Here is a tiny trained network, its code and every weight. The questions are about switching its units off for an input and a class, where a switched-off unit gives its printed mean instead of its output.

import numpy as np


def w(rows, s, z=0):
    codes = np.array(rows[::2]) - 128.0
    scale = np.full(codes.shape[1], s)
    scale[-1] = z or s
    return codes * scale


def norm(h):
    return h / np.sqrt((h * h).mean(-1, keepdims=True) + 1e-5)


def f(y):
    return np.maximum(y, 0)


def log_softmax(a):
    a = a - a.max(-1, keepdims=True)
    return a - np.log(np.exp(a).sum(-1, keepdims=True))


def net(x, mask):
    res = np.array(x, float).reshape(1, 5) / 4 @ E
    u = 0
    for l in range(3):
        y = f(norm(res) @ A[l][:, :-1].T + A[l][:, -1])
        res = res + np.where(mask[u : u + 4], y, B[l][:, -1]) @ B[l][:, :-1]
        u += 4
    return log_softmax(norm(res)[-1] @ U[:, :-1].T + U[:, -1])


A, B = {}, {}
E = w([
[131,150,203,188,121,106,145,251,158],'x0',
[69,37,127,27,207,68,120,174,37],'x1',
[100,116,239,57,168,183,72,18,64],'x2',
[92,45,83,75,45,128,90,250,158],'x3',
[150,228,108,75,169,195,59,252,94],'x4',
],0.0038)
A[0] = w([
[134,125,76,51,111,158,111,252,141,2],'0.n0',
[108,83,120,137,82,112,108,197,152,111],'0.n1',
[104,66,89,158,123,42,173,254,178,57],'0.n2',
[143,134,101,185,55,141,113,109,186,40],'0.n3',
],0.01,0.002)
B[0] = w([
[66,168,74,19,126,163,100,230,133,225],'0.n0',
[166,210,175,138,206,86,142,126,87,194],'0.n1',
[174,70,139,254,108,20,112,113,104,254],'0.n2',
[156,94,90,115,100,241,167,102,129,193],'0.n3',
],0.0089,0.0091)
A[1] = w([
[123,180,119,137,147,176,201,68,158,94],'1.n0',
[169,195,159,105,190,105,108,60,105,194],'1.n1',
[60,9,126,45,154,120,131,36,108,139],'1.n2',
[66,168,114,76,120,119,130,204,145,7],'1.n3',
],0.011,0.0018)
B[1] = w([
[131,158,132,173,164,230,131,149,119,199],'1.n0',
[49,132,120,154,113,60,84,156,183,201],'1.n1',
[111,126,170,17,103,2,210,79,136,254],'1.n2',
[125,74,135,74,104,155,46,129,115,211],'1.n3',
],0.0096,0.0083)
A[2] = w([
[110,93,198,115,118,100,76,215,125,104],'2.n0',
[152,108,104,131,137,248,190,60,167,46],'2.n1',
[133,100,47,52,169,161,103,188,88,53],'2.n2',
[175,135,77,130,140,203,125,86,124,7],'2.n3',
],0.012,0.002)
B[2] = w([
[187,88,120,118,122,220,133,75,141,254],'2.n0',
[152,202,117,120,49,231,249,159,81,226],'2.n1',
[150,132,33,38,163,130,70,151,73,242],'2.n2',
[75,148,205,98,152,118,254,71,92,186],'2.n3',
],0.0094,0.0079)
U = w([
[44,197,152,205,187,178,44,113,201,45],'0',
[167,110,173,122,133,188,87,103,145,2],'1',
[139,205,139,146,98,226,254,92,93,178],'2',
[183,111,48,23,155,159,23,180,63,215],'3',
[225,81,122,243,125,47,135,138,85,178],'4',
[68,132,177,40,129,26,163,42,149,193],'5',
],0.0091,0.0023)

Each question gives the input, the list of numbers given to net, and the class t.
The units are the neurons (one row each of A and B). Each row of codes is followed by its name. A weight is (code - 128) times the scale printed after its matrix; where a second scale follows, it is the last column's (A, B and U).
mask holds one flag per neuron, layer by layer. A switched-off neuron (its flag False) gives its mean, the last column of its row in B, instead of its output. The means were averaged over made-up inputs and are rounded, as every weight is.
A unit's drop is (log p(t) with every unit on - log p(t) with that unit switched off) / (log p(t) with every unit on - log p(t) with every unit switched off).
The circuit of an input: a set's keep is (log p(t) with only the set's units on - log p(t) with every unit switched off) / (log p(t) with every unit on - log p(t) with every unit switched off). Starting from all 12 units, units are removed one at a time, each time the one whose removal leaves the highest keep (on an exact tie, the one counted first), for as long as the keep stays at least 0.8.
circuit, biggest first: the units of the circuit, biggest drop first
unit that matters most: the unit with the biggest drop
top k neurons: the k neurons with the biggest drops, biggest first
k most important neurons of layer l: the k neurons of layer l with the biggest drops, biggest first
drop of u: that unit's drop, to one decimal
input [-8,-4,3,-8,1], class 0: 2 most important neurons of layer 1	[1.n1, 1.n0]
input [-1,2,3,-8,0], class 5: unit that matters most	0.n1
input [4,7,-7,1,2], class 4: top 2 neurons	[0.n2, 0.n1]
input [0,-4,-4,4,1], class 4: top 3 neurons	[0.n2, 1.n3, 0.n1]
input [-3,-4,7,-3,0], class 5: top 2 neurons	[1.n1, 0.n1]
input [1,-3,8,-3,7], class 0: circuit, biggest first	[1.n1, 1.n2]
input [2,-7,8,0,5], class 0: top 2 neurons	[1.n1, 0.n0]
input [2,1,-3,-5,-2], class 4: top 2 neurons	[0.n3, 0.n0]
input [1,-7,8,-7,3], class 0: top 2 neurons	[1.n1, 0.n3]
input [-2,0,0,-7,8], class 0: top 2 neurons	[0.n0, 1.n1]
input [8,-1,-1,-8,2], class 0: top 3 neurons	[0.n0, 0.n2, 0.n3]
input [7,3,7,3,-1], class 1: top 4 neurons	[0.n0, 2.n0, 2.n2, 1.n1]
input [6,-3,7,-3,2], class 0: top 3 neurons	[0.n0, 1.n1, 0.n2]
input [-6,4,3,-5,4], class 5: unit that matters most	0.n0
input [4,-4,5,-3,7], class 0: 2 most important neurons of layer 0	[0.n0, 0.n3]
input [7,0,8,0,4], class 1: top 4 neurons	[0.n0, 2.n0, 0.n3, 1.n1]
input [5,-1,-3,-4,3], class 4: 2 most important neurons of layer 2	[2.n1, 2.n2]
input [2,-2,5,-8,-1], class 0: 2 most important neurons of layer 0	[0.n2, 0.n3]
input [7,-2,-8,3,-6], class 4: drop of 0.n2	0.1
input [7,-5,-1,3,2], class 4: drop of 2.n2	0.3
input [8,8,-3,-3,-1], class 4: drop of 0.n2	0.7
input [1,7,6,0,2], class 5: most important neuron of layer 1	[1.n2]
